Each row was made from one walk, in order. Every step used is in the known rows, and no mark comes twice. Write each row's walk.
Known rows
G/X/H/V/P/L: [ -80   83   28  127  205  -48   -4   51   14   59  -40  -30  -26  -97
  -44    1  166 -113   40 -210   43   43  172  111   36  -35  189 -127
  139  192 -185   -8   96  127  -40  -72  -59   42   54  -66  105 -153
 -295   58 -117   75 -108 -109 -119  -45  -33 -196  -64  197   76  -77
 -145]
H/L/F/X: [ -46   -4   12   69   92 -131  -60   91   63   78  -25  -69  112 -123
  132   -2  105 -200  -97 -192   -7   71   81   25  167  -20  124  -90
  108  161 -191 -152    8  181  182 -277   -7  -62   48  -43  145 -226
 -159  143  -56   44 -140  -33   43  -36  -90 -172  -35  187   76    2
  -14]
P/H/V/N/K: [  -5   89   75   23  171 -235  -44   28  -24  128  -13  -29 -104  -95
   60   74  149  -51  -59    4  -21   66   40   66  135   24   97   60
  127  129 -183 -126  -22   47   86 -169  -16   66   53  -52   89 -169
  248  -26  -91   83 -155 -131  -19 -108  -24 -156    2  220   94  -52
   72]
D/T/P/X/F/Q/G/S: [-135   -1  -34   17  171 -152  -41   87   36  -75  -85  -66  -48 -115
    7   64  169 -134 -129 -407   71  154   86   15  108   45  188  -61
  114   89 -221   22  208  276   46 -287 -111  -34    1  -69  211 -130
 -257  195 -129   81 -172 -136 -155   15   84 -148   -7  144   -6   -5
 -107]
K/L/F/H/V/N/P/Q: [ -21   35    9   49   18 -133  -39   62   22  123  -13  -33    8 -128
  131 -106  260  -46 -153 -159  -49   52   44  -17  171   32   18   -4
   89   24 -231 -115  -29    9  204 -239  -60  151   23  -62   51 -210
  -92   42  -85   76 -106 -104  135  -14    4 -120  -34  166   41  -84
   22]
F/H/X/Q: [ -87   55   42  193  121    1   12  141  219  -32  -61  -32  197 -135
  102  -41  283 -170   19 -270   21   74  120   20  107  -24  158 -115
  142  211 -149   99   80  121  141 -163  -48  -33   72  -77  203 -165
 -361  101 -120   52 -118  -55    7  -36  -73 -165  -17  155   29  -71
 -119]
F/H/Q/X: [ -80   57   49  191   71  -21  -10  117  228  -66  -39  -48  150 -136
   62  -37  307 -161   22 -272   25   58  120    1  109  -33  145 -120
  158  193 -102   82   61  118  138 -140  -25  -61   82  -71  196 -139
 -319   94 -108   52 -124  -77   -9  -60  -77 -143  -24  186   32  -14
 -108]
Q/X/H/L/K/D/T/N/P/G: [ -97   59   67  111  179  -88  -52  139  150  125  -90  -31   80 -116
  -22   32  470 -195    5 -423   77   28  112  135  149   37  177 -108
  154  131 -171   23  192  203   25  -95  -40  -29   92  -56  160 -152
  -74   83 -109   46 -169 -112  -81  -16    5 -190   -8  213   47    7
  -66]
T/S/G/P/Q/Y/L/K/V: [ -86  -35  -47   13  165 -260 -117  108  -17   41   -9   33  -91  -85
 -354  139   42    9  -81  259  -39   34   79   13  121   -3  157   25
   71   22 -209  -48   72  333   29 -166  -27  -13  -18  -85   82 -158
 -485   35 -138   98 -106 -160 -150  -12  -26 -102   33  139   18  -57
  173]
Q/G/T/P/L: [ -96  -63  -84   27  137 -179   -5   81   69  -46    3  -60  104 -100
 -251  156  -87 -168  -57 -137   46   64   69   98   90   -8  141   54
  106  207  -80   49   53  190  156 -124  -24   57  -29  -80   44 -110
 -523  -25  -49   58 -179 -133 -126  -60    7 -112  -57  172   58   28
 -105]
P/Q/S/G/T/N/K: [ -80  -77  -53  -32  229 -226  -96   65  169 -106  -17  -11   -8  -94
 -231  130   22  -42  -61 -103  -28   39   81   45  182  -24  106   55
   81  101  -39   66  -10  119  114 -115  -35   33    1 -103   66 -145
 -308  193 -114   41 -128 -171 -180 -125  -97 -101   -1  207   32   47
  146]
G/Q/X/F/H/V: [-153   34   33  213  166  -34  -20  113  111   13  -36  -34  101 -120
 -179   -1  259 -163   46 -171   46   50  168  132   87  -58  200 -140
  149  230 -124   87   87  226  -67  -98    6  -31   64  -97  148 -137
 -514  137 -172   75 -111 -151 -123  -34   -6 -181  -71  156  -10   14
 -200]
N/P/X/H/Q/Y/L/K: [ -88   25   46  -34  305 -181  -50   67  145  224  -49  -39  -19 -103
  -57   46  270  -45  -40 -240  -29   38  123   39  128   19  122  -62
  148   34 -148 -113   58  120   16 -112 -110   71    7  -68  143 -256
 -317  -78 -104   36  -19 -113   12  -56  -16  -79   38  158   73   29
   20]
H/V/P/L: [   2  100   55  -14  134 -167   10   -7  -79  170  -29  -61 -168  -80
  136   66  -18   -4  -16   82  -19   62   47   62   73  -17   40  -54
   72   97 -279 -231  -91   98  103 -148   16   73   69  -10   26 -202
  -28 -129  -52   91 -112  -89   13  -53   35  -82  -11  220  150  -87
  -58]
T/N/P/G: [ -92   19  -29 -160  218 -295 -119   88   71  125  -48    0 -106  -76
   38  102  104 -118    2 -282    2   52   51   49  167   58  100   39
   58    6 -208 -218  160  159  119 -304 -116  105  -11  -34   46 -159
  -94    2  -76   64 -107  -99   52  -56   23  -49   64  158   30   63
   59]
H/V/N/K/D/T: [ -25  159   41   -1   63 -187   -8   -1  -90  205  -27   26 -133 -103
   84   69   76  -26  -90 -104   28  110  -30  106  150   39   97   41
   12   51 -258  -88    9  137  110 -146   10   43   81  -28   40 -141
  312  -36  -72  120 -155 -132   84  -10   98 -112   33  286   99  -98
  100]
T/N/P/Q/Y/L/F: [ -63   20  -61 -165  248 -307 -116   79  132  170  -53    3  -94  -84
  -26  116   55  -63  -69 -187  -27   55   69  102  210   38   55   29
   77   21 -198 -362  140  146  145 -402 -116  132   -2  -42   95 -193
 -150   80  -53   52  -65  -83   62  -90  -24  -22   41  163   19   77
  194]
H/L/K/V/P/G/Q: [ -65   54   42   28  234 -129  -67   80   18  323  -56  -38  -43  -82
  -71   52  205  -77  -76  -63  -14   24  103   24  100   38   34  -84
  102   53 -222  -83   13  232   19   25    6 -128   51  -24   50 -266
 -212  -34  -91   85 -122  -72    5  -16  -74 -181   39  218  163  -44
  108]
Y/L/F/Q/S/G/X: [ -80  -38  -77  135  187 -132  -53   75  152  169   -9  -15   83 -140
  -86  -11   60  -63 -121 -210  -32  132  119  117  176   -9  158  -36
   78   71  -96 -157   34  146   72 -311  -35   31   -7 -109  187 -229
 -532  104  -80   12  -62  -84   31  -31  -83  -61  -19  137  -41   63
  202]
P/X/F/Q/S/G/T/N: [-109  -88   21   85  248 -141  -86   69  159  -99  -27  -24   75 -127
 -106   33  164 -136  -24 -193   14   84  158  -52  145  -31  195  -30
  134  206  -48   83   38   75   93  -71  -86  -60    2 -105  139 -175
 -419  237 -152    9  -95 -122 -171  -85  -58 -166  -62  151   23   24
  -85]
H/X/F/Q/Y/S/G/P: [-112 -100   43  177  187   -2  -13  114  291 -149  -73  -63  229 -137
  -98  -10  174 -184  -33 -193    6   74  165   31  143  -56  194 -121
  169  271  -48   85   83  177  174 -143  -44  -44   44 -109  200 -175
 -582  122 -127   21  -89  -88  -69  -94  -74 -196  -51  171   41 -108
  -60]
G/T/P/H/V/N/K/D: [ -75   17  -35 -119  239 -289  -54   64  -70   97   19  -14   81  -88
 -166  170 -146 -107  -75  -94   12   41   25  123  112   31   81  131
   83  200 -170  -28   74  149  180 -176  -64   80  -55  -52   50 -197
  -23  -62  -44  100 -170 -125  -31 -130   14 -116  -25  219   67   37
  -39]
K/L/F/X/Q/Y/N/P/H/V: [ -44  -44    1   53  106  -87  -29   61  118   55  -23  -43  104 -143
   44  -87  219  -62 -136  -98  -51   87  105   85  155    9   26   21
  106   82 -195 -157  -41   -7  249 -218  -60  121   13  -72   80 -216
 -319   70  -98   58  -82  -91  113  -82   -4  -89  -36  118   20 -113
   57]
P/X/Q/S: [ -92  -67    4   78  210 -131  -66   52  125 -105  -40  -23   19 -135
  -99   26  193  -84  -58 -111  -14   91  144  -16  130  -38  123  -37
  131  107  -74  134  -37   90   49  -41  -87  -55   24  -77  122 -177
 -437  174 -169   20  -62 -157 -148  -43  -35 -121  -29  131   28   28
  -53]
P/H/X/F/Q/Y/L/K: [ -53  -10   49  192  306  -77  -20  110  260   84  -68  -56  117 -126
   -9    4  314  -87  -72 -149  -35   65  149   96  135   12  143  -64
  222  230 -100  -62   39   72  102 -149  -60  -12   55  -96  217 -226
 -329   94 -120   31 -101  -61  -74 -114 -107 -160  -11  113   46  -76
  119]
Y/Q/X/H: [ -18  -25   41  120  173 -159  -69   86  181   39  -20  -83   67 -110
  -99   13  306 -202  -58 -323  -18   20   97   62  158  -42  197  -34
  120  101  -78  -36   82  234   32 -168    9   73   43  -70  179 -132
 -132   46  -95   23 -131 -166  -23  -86 -175 -131   -2  165  -31  118
  -44]
V/P/X/H/L: [ -20   26   48  -24  251 -158  -52   23   31  111  -71  -70 -189  -95
  126   77  183  -31  -53 -272  -11   41  105 -113   99    4   40  -84
  133   23 -215  -78  -28   63   71  -76 -100   15    4  -26   77 -222
  -62  -35  -70   24  -93 -118  -48   39  -83 -173   -6  259  152    8
 -163]
F/Q/S/G/X/H/L/K/D: [-120  -56   32  190  180    5  -19   81  178  -38  -26    7  211 -140
 -218  -32  146 -124  -31 -137   22  136  179   80  139  -57  158 -138
   51  188  -59  171   22  161   81   31  -20 -152   57  -92  190 -161
 -576  178 -157   36 -119 -118 -100 -101    6 -155  -49  141   19  -20
  -26]
D/T/N/K: [ -36  116  -92  -71  136 -211  -88   62   69  128  -77   25 -202  -92
   70  115   98  -97 -145 -412   67  122    6  143  176  117  126   58
   28    2 -327 -197  235  221  172 -351  -78  -12   31  -41  111  -76
  146  158  -78  119 -167 -102   58   21    5  -78  110  186  -24   21
  206]
V/N/K/P: [ -57  116  -13  -28  157 -207  -49    5   70  295  -38   20 -282 -100
   20   76   42   25 -166 -350   34   96  -36   78  128   97   14   58
    2  -62 -181  -46   30  116  149 -126 -102   88   -1  -28  -13 -132
  216  -75  -50   87 -115 -147  137   90  112 -182   76  351  120  -45
  161]
X/H/V/P/Q: [ -16  112   62   32  162 -133   15   46   -3   45  -47  -45  -27  -90
  133   64  210  -90   36  -91   13   16  114  -56   76  -41  103  -76
  122  136 -202  -46   17  104   15 -101  -11   61   74  -32  108 -194
  -64  -29  -80   67 -113 -112  -38   -1  -86 -133  -29  203  100  -66
 -196]
F/H/V/N/P/G/T/S: [ -95  122   92   12   52 -216  -24   91  -65   50   -7  -20   30  -86
  195   39  154 -150   57   32   14   79   61  -52  100  -27  165  -61
   87  100 -216  -10   38  144   55 -154  -13   51   60  -70   79 -207
  -59   -7  -99   72 -152 -105   -7  -58   30 -140  -27  210   75  -62
 -141]
P/K/L/H/X/F/Q: [  -8   39  -48  139   98  -47   -3  131  153  179  -18   32  112 -115
    8 -102  238  -60 -132  -27   17  106   85  296   85   38   62   -8
   84  162 -162  -51   13   23  260 -174  -28   53   12  -13   85  -39
 -373 -123 -108   92 -124  -28   89 -100  -48 -129   27  135   16  -88
   98]
T/S/G/Q/Y/L/H/V/P: [ -89  -35  -26   23  121 -237  -94   99   -3   30   15   27 -170  -90
 -196   99  -10    4  -36  274  -41   91   84   37  111  -45   95  -42
   29   10 -294  -83   37  265   32 -202  -16   41  -26 -101  106 -144
 -510   73 -161   86  -99 -172 -125   42    9  -95    1  143  -11   44
   35]
X/H/Q/Y/N/K: [ -51   49   15   63  206  -59   -9   52  276  -77  -61   -1   96 -122
  -86   62  232 -119    1 -134   43   52  173   94   88  -39   68  -86
  127  187  -65   23   91   94  154 -100  -37  -17   66  -56  158 -128
 -396   62 -108   62  -50  -88   23  -12  -90 -113   16  213   51  -92
   96]
V/N/K/P/X/F/Q/S/G/T: [-109   32   29   29  214 -171  -58    5  153  192  -25   20 -182 -116
  -86   51   33  -14 -135 -335   46  122   18   58  133   53   41   31
   24   26  -79   87   25   54  155  -24 -105   45  -12  -73   20 -143
   16   26  -93   45 -104 -172   20   27  118 -233   -6  361  108  -25
   66]
X/Q/S/G/T/P/H: [-128 -115  -10   41  261 -115  -39   58  167 -131  -21   -5  151 -134
 -313   71  -87 -129  -37  -55   14  108  163  131  104  -53   69  -25
   74  196  -44  156   42  172  117  -66  -37  -31    5  -77  140 -165
 -594  126 -161   41  -89 -173 -170  -65    4 -135  -84  166   -8   86
 -121]
N/K/D/T/S/G/X: [ -54   49  -50   20  186 -138  -84   97   32  179  -14   87 -127 -109
 -247   61  214   36 -149 -427   52   92   -6  222  171   96  173   72
  -37   43 -274   74  127  143  137 -129  -93  -12  -34  -81   96  -45
   22   50 -126  130 -149 -159   23    3   13 -146  122  210   -1  -71
  226]
D/T/S/G/Q: [ -87   10  -72   26   76 -216  -85   73  -41  -58  -43    7 -250  -91
  -77   81   56  -65 -155 -147   26  140   35   48  121   38  211  -44
   26  -35 -367    5  182  374   62 -292  -31  -52    8  -94  134  -81
 -229  204 -168  125 -183 -176 -117  118   23 -119   74  150  -58   24
   -8]
T/N/P/K/L/F/H/Q/S: [ -71   67  -30  -82  174 -188  -91  110  200  192  -40   44   -3  -99
  -12   11  157 -125  -12 -174   16   79   62  199  158   45   24   26
   59   54 -225 -231  153   48  238 -327  -98  113   22  -19   85 -119
 -146  -40  -80   72  -82  -55  112 -106   57  -46   19  150    7   52
   90]
Y/S/G/P/L/H/Q: [ -49 -166   10  -13   54 -169  -94   96   56 -202    0  -64   48  -97
 -271   48   51 -145  -70  147  -36   75  167   38  190  -26  177    3
   93  126 -176  -23   90  218  155 -219    2  -16   -6 -126  150 -152
 -455   21 -105   35 -125 -133  -64 -213 -163 -168   30  178   22    0
   94]
N/P/X/Q/S/G/T: [-131  -84   30  -79  293 -215  -70   53   95   79   -9  -37   -7 -106
 -172   66   29  -75  -52 -239  -24   63   94   29  129  -10  132    1
   85   64 -119   41   13  124   72  -77  -99   65  -44  -91   93 -216
 -385   -9 -134   28  -57 -177  -69  -67   14 -111   -9  194   50  115
 -173]
L/K/D/T: [ -21   72  -55  105  135  -85   -4   94  -66  267  -42   44    9 -107
 -102   42  274   12 -160 -192  -13   91   21   97  157  115  159   33
   11  -14 -327    7   66  286   58  -26   -8 -100   39  -49   91 -193
 -193   21  -83  113 -177  -72   41   -6  -21  -43  147   97   36  -31
  185]
F/H/V/P/K/D/T: [ -10  149   72   54   80 -101   32   83  -68  129  -48  -11   19  -89
  181   25  237  -60    9  -99   35  127   65   88  102    6  150  -85
   55  103 -299 -102   27  123   92 -174    7  -12   83  -17  138 -153
   30  -70  -74   94 -175  -60   27  -81  -33 -113   23  202   77  -69
 -103]
N/K/V/P/Q/Y/S: [  -8   47    0 -127  277 -212  -95   61  166  305  -25    0 -172  -75
 -193  123  161   64 -145 -228   -2   22   36   73  146   86  -27   98
   15  -12 -166  -88  -30   25  157   12 -116   37  -39  -53    9 -136
   60  -81  -71   83  -74 -158  100  -64 -134 -164  129  310  129  -80
  325]
Y/Q/S/G/T/P/H: [ -45 -153   19  -11  261 -252 -101   53  150  -52    9  -80  104  -98
 -301  101    4 -165  -67 -121  -68   74   93   82  177  -53  157   42
   68   80  -57  -34   29  246   71 -186   13   86  -16  -95  170 -187
 -274   68 -106   20 -137 -196 -126 -174 -134  -86  -27  145  -42  208
   49]
L/H/X/F: [ -55  -17    2  183   75  -64   -6  175  205   84  -26  -36  195 -138
  145  -13  231 -135  -69 -196  -35   47   52    9  138   32   90  -15
  133  179 -191   -2   27   87  158 -231  -47   63    4  -96  214 -155
 -425  150  -81   36 -141  -42   42  -39 -124 -143    7  149   16   69
  -43]
H/V/P/X/F/Q/Y/N/K/L: [ -27   59   75  -26  183 -124   -7    8   32  124  -50  -48  -72 -102
  126   49  148   11  -21   25  -14   77  108  -15   95  -32   31  -21
   95   89 -180 -173 -109    2  126  -49  -15   45   42  -40   46 -231
 -119  -61  -74   56  -70 -112   24  -76    6  -96  -19  215  145 -153
   -4]
D/T/S/G/P/H/X/Q/Y/N: [ -95  -34  -30   32  128 -188  -70   78   48 -173  -91   -4 -129 -104
 -106  108   89  -87 -139  -27   24  150   86   96  121   14  193  -43
  104   42 -282  -24  198  330  132 -331  -27  -56   30  -96  183 -100
 -335  201 -157   94 -167 -155 -148   18   15 -133   39  170  -27  -70
   39]
Y/L/K/D/T/P: [ -48   92 -106   29  255 -155  -26   95    4  401  -64   17   10 -111
 -124   96  168   37 -153 -256  -15   86   63  190  158  112  174   35
   59  -13 -284 -198  116  295    4 -245  -32    0   23  -50  152 -274
 -233  -72  -39   96 -107  -48   68   16  -11    6  125  102    5  -17
  357]
L/K/D/T/N/P/X/Q/S/G: [ -73   12   -9   77  210  -85  -40   98   25  244  -54   68    7 -117
 -222   30  306    0 -108 -221   -6  113   53  128  183  101  135   28
   14  -16 -287   37  117  227   51   -2  -43  -83   34  -68  120 -192
 -255   64 -127   81 -143 -108  -35  -60   44  -64   97  111   23   17
  135]

Which walk is each row?
[ -66   92   76   25  195 -185  -48   43  138  390  -46  -11 -114 -101
  -77    4  172  -25 -143 -291   -2   60  -22   70  114  111    5   -2
   59   12 -214  -86   36   63  158 -133 -113   93   29  -43   55 -153
  122  -39  -83   86 -119  -99  152   21   41 -217   47  381  145  -75
  113] => K/V/N/P/L/F/H/X
[ -13   17  -13  111   42  -52  -18   61   63  110  -12  -45   41 -142
  161 -109  247  -73 -120 -243  -35   51   59  -21  143   25   23    7
   92   59 -254 -102  -41  -12  222 -178  -68  125   15  -54   53 -200
 -166   33  -75   66 -108  -86  126    7  -24 -111  -50  130   32  -87
  -59] => K/L/F/X/H/V/P
[ -27   77   74   39  199 -131    8   18  -11  211  -44  -52  -57  -99
  145   49  134   -1  -10   76  -33   85  114  -37  102  -36   67  -71
  116   86 -190 -209  -93   93   22  -36   -1    2   63  -35   86 -283
 -205  -69  -70   42  -65  -91  -24  -81  -21  -73  -34  170  135  -72
  -31] => H/V/P/X/F/Q/Y/L/K
[-128  -18   39  -55  219 -236  -66  -20   68  115  -27    0 -136 -113
 -117   71  -68  -65 -110 -221   -1  113   41   31  146   20   67   -1
   55   -4 -101   56   21  131  111  -76  -91   88   -4  -74   23 -183
  -93   12 -113   31  -91 -191  -28   16  118 -175  -29  352   98   71
  -72] => V/N/P/X/Q/S/G/T
[ -64  -28   27    6  271  -87  -41   11  326  -10  -75  -22  -34 -122
 -137   63  158    5  -81 -121  -10   77  138   53   95  -21  -27  -54
  125  108  -39  -43  -23   37  225  -42  -64  -51   31  -53  105 -163
 -436   53 -102   47  -19 -100   30  -50  -77 -104   34  286  127 -108
  194] => H/Q/Y/N/K/V/P/X/F
[ -38   80  -79  -98  171 -234  -81   55  101   86  -97    2 -264  -81
   55  126  124  -34 -173 -376   53  136   21  144  179  101   82   21
   42  -27 -298 -226  212  217  160 -334 -106   -2   30  -36  112  -95
   88  191  -81  109 -151 -118   14   -9    7  -88  101  198    4   11
  232] => D/T/N/K/P/Q/Y
[ -93  -70   -8  125  142  -47  -25   36  202 -152  -45   15   73 -139
 -271   13   76  -73  -72 -125    6  131   84  180  135  -37   96  -60
   89  140  -76  148   48  160  191 -136    1  -88   60  -55  162  -82
 -482   37 -141   72 -105 -134  -85 -101   16  -78  -25  207   16   20
   24] => H/Q/S/G/P/K/D/T
[-126   31   24   59  113 -219  -91  109    1   54    9   51 -174  -85
 -239   47  122  -75   12  136   27   70   65  117   72  -37  176  -52
   42   41 -254   65  123  273   16 -151  -10   61    6  -85   72  -64
 -285  -28 -191  102 -134 -197 -149   57  104 -178   -9  203    3  -17
 -130] => T/S/G/Q/X/H/V/N/P/K
[-136  -25   -4  221  164  -22   -1  145  296  -59  -43  -40  160 -137
   21  -19  184 -190  -39 -281   19   42   88  -31   90  -41  185  -71
  163  263 -102  194   65  122  188 -105  -58  -17   28 -118  153 -155
 -549  130 -121   35 -118  -86  -62   23  -25 -178  -54  143   38 -103
 -192] => H/X/F/Q/G/T/S
[ -53  126   59  -35   78 -222  -24   18 -117  160  -41    9 -110  -98
   92   65  128  -43  -59 -146   35  116  -21  103  140   44   94   21
   32   38 -219  -75   48  152   86 -181  -15   69   59  -21   45 -147
  279  -73  -78  113 -163 -143   39  -40  129 -126   19  276  102 -119
   73] => H/V/N/K/D/T/P/G
[ -84   17   74  -29  264 -215  -71    1  168  288  -34   -7 -145 -103
 -248   70   73    9 -136 -254  -19   65    1   31  120   85   -3   50
   48  -17 -141    9    1   87  116  -17  -94   50   17  -53   53 -154
   96  -27 -114   81 -115 -173   52   18   27 -193   39  396  134   20
  104] => K/V/N/P/H/Q/S/G
[ -65   42  -72    6  104 -140  -26   90    6   66  -84  -19  -19 -113
   46  -17  130 -117 -183 -380   67  176   50  237  102   85  126  -37
   71   39 -277 -122  215  260  189 -396  -80   21    6   -6  158  -81
 -135   27  -97  115 -177  -89   -1  -25   61 -124   30  147  -32  -45
  -37] => D/T/P/K/L/F/X/Q
[ -31   92   28    0  315 -129  -68   79  220  398  -33   18 -143 -103
 -134   55  220   41 -121 -399   14   14   -1  110  105  107  -44  105
   54   62 -174  -18    7  -48  183   -3 -125   43  -33  -42   50 -117
  109 -129  -87   92  -79 -137  130  -26  -74 -197   88  303  124  -91
  167] => N/K/V/P/H/X/Q
[-128  -71   -2 -121  280 -199  -57   54  139   23  -71  -37   14 -101
 -158  143   83  -36  -23 -131  -20   85  133   51   99    2  182   55
   68  -14 -121  -51    8  172   94 -188  -12   61  -18 -104  101 -228
 -435    5  -87   22  -91 -126  -15  -27   -2  -57  105  233   72  -35
   68] => Y/N/P/X/Q/S/G
[ -41   82   48  143  264  -59  -25   95  148  431  -46  -16  -42 -103
 -116   15  343    9  -91 -193  -29   -4   58  -24   71  106   11   30
  119   25 -201  -12    0  123   44  146  -38  -59   32  -46   62 -232
 -190  -86  -81   70 -119  -88   20  -20  -92 -155   70  213  143  -41
   62] => L/K/V/P/H/Q/X/F
[-115   -4   15   -3  201 -118   -4   97  201   87  -83  -44   60 -106
  -45   51  188  -87  -29 -162    9   86  116  160   80   15  148  -19
  103   84 -160 -119   63  100  193 -310   -8  106   19  -99  126 -184
 -486  -43  -54   30 -105  -51   83  -56   27  -99   77  228   89 -164
   55] => Y/N/P/L/F/H/X/Q/G
[ -99  -44   60  110  162  -39  -11  136  243 -145  -53  -54  243 -119
 -105    0  157 -198   30  -80   31   99  185  132  117  -48  141 -141
  145  275 -121   52  131  149  195 -169  -52  -16   50 -100  208 -170
 -508  106 -130   41 -114  -66  -89 -153  -59 -203  -56  181   35  -79
  -34] => F/H/X/Q/Y/S/G/T/P/L
[ -92   15  -45   56   97 -128  -24   82   56  -17  -89  -58  -74 -111
  -36   28  111 -118 -148 -378   62  148   68  199   93   72  132  -95
  124   99 -260  -90  234  257  126 -382  -83   15   23  -54  208  -74
 -280  129  -97  106 -185 -105  -97  -47   77 -151    1  175    4  -20
  -18] => D/T/P/L/H/Q/G/X
[ -33    7   73   27  333 -136  -35   42  200  256  -66  -52  -89  -97
  -96   59  168   27 -128 -244  -24   53   71  -18   87   59  -33  -24
  104   81 -165  -76  -45   24  142   12 -123   -9    6  -36   92 -181
  -96   -5  -97   61 -100 -117   34  -17 -108 -199   25  308  153  -55
   24] => K/V/P/H/X/F/Q/Y
[ -41  -55  -34  -60  262 -215  -97   26   97  155   23   17 -112  -82
 -335  142 -180  -36  -64 -148   19   59   32  150  135   51   52  114
    2  136 -169 -104   89  118  237  -94  -32   45  -58  -73    6  -97
 -156   -9  -79   83 -148 -125  -36  -78  -65 -154   11  314   73   71
  118] => S/G/T/N/K/V/P/L
[ -48  104    2  -38  181 -218  -66   16    6  228  -57   52 -190 -113
  -85   82  119   10 -190 -405   49  123  -31  180  176  125   53   57
   13    0 -211  -24  110  117  170 -209 -113   66    7  -29   60  -89
  354  -18  -75  108 -160 -152   81   20  123 -190   74  343   80  -79
  213] => V/N/K/D/T/P/H
[ -33  155   77   30  147 -143   23   44  -31  165  -37   28   19  -95
   26   41  223 -103   17  -83   55   70   76  141   91   -3  140  -56
   64  139 -212  -23   77  119   45 -117  -11   80   90  -12   97 -133
   84 -122  -94   94 -127  -99   39   -7   38 -144   -4  251   86  -82
 -105] => X/H/V/N/P/K/D
[ -92   32  -62   87  193 -149  -37  132  208  249  -27  -10  124 -133
   22   16  146 -138  -68 -286   -7   86   84  117  179   15  119    9
  127  122 -156 -194  131   81  142 -378  -58  105    1 -102  183 -245
 -425   17  -42   10  -63  -44  107  -39  -79  -63  -33  146  -19   57
   91] => Y/L/F/H/X/Q/G/T/N/P
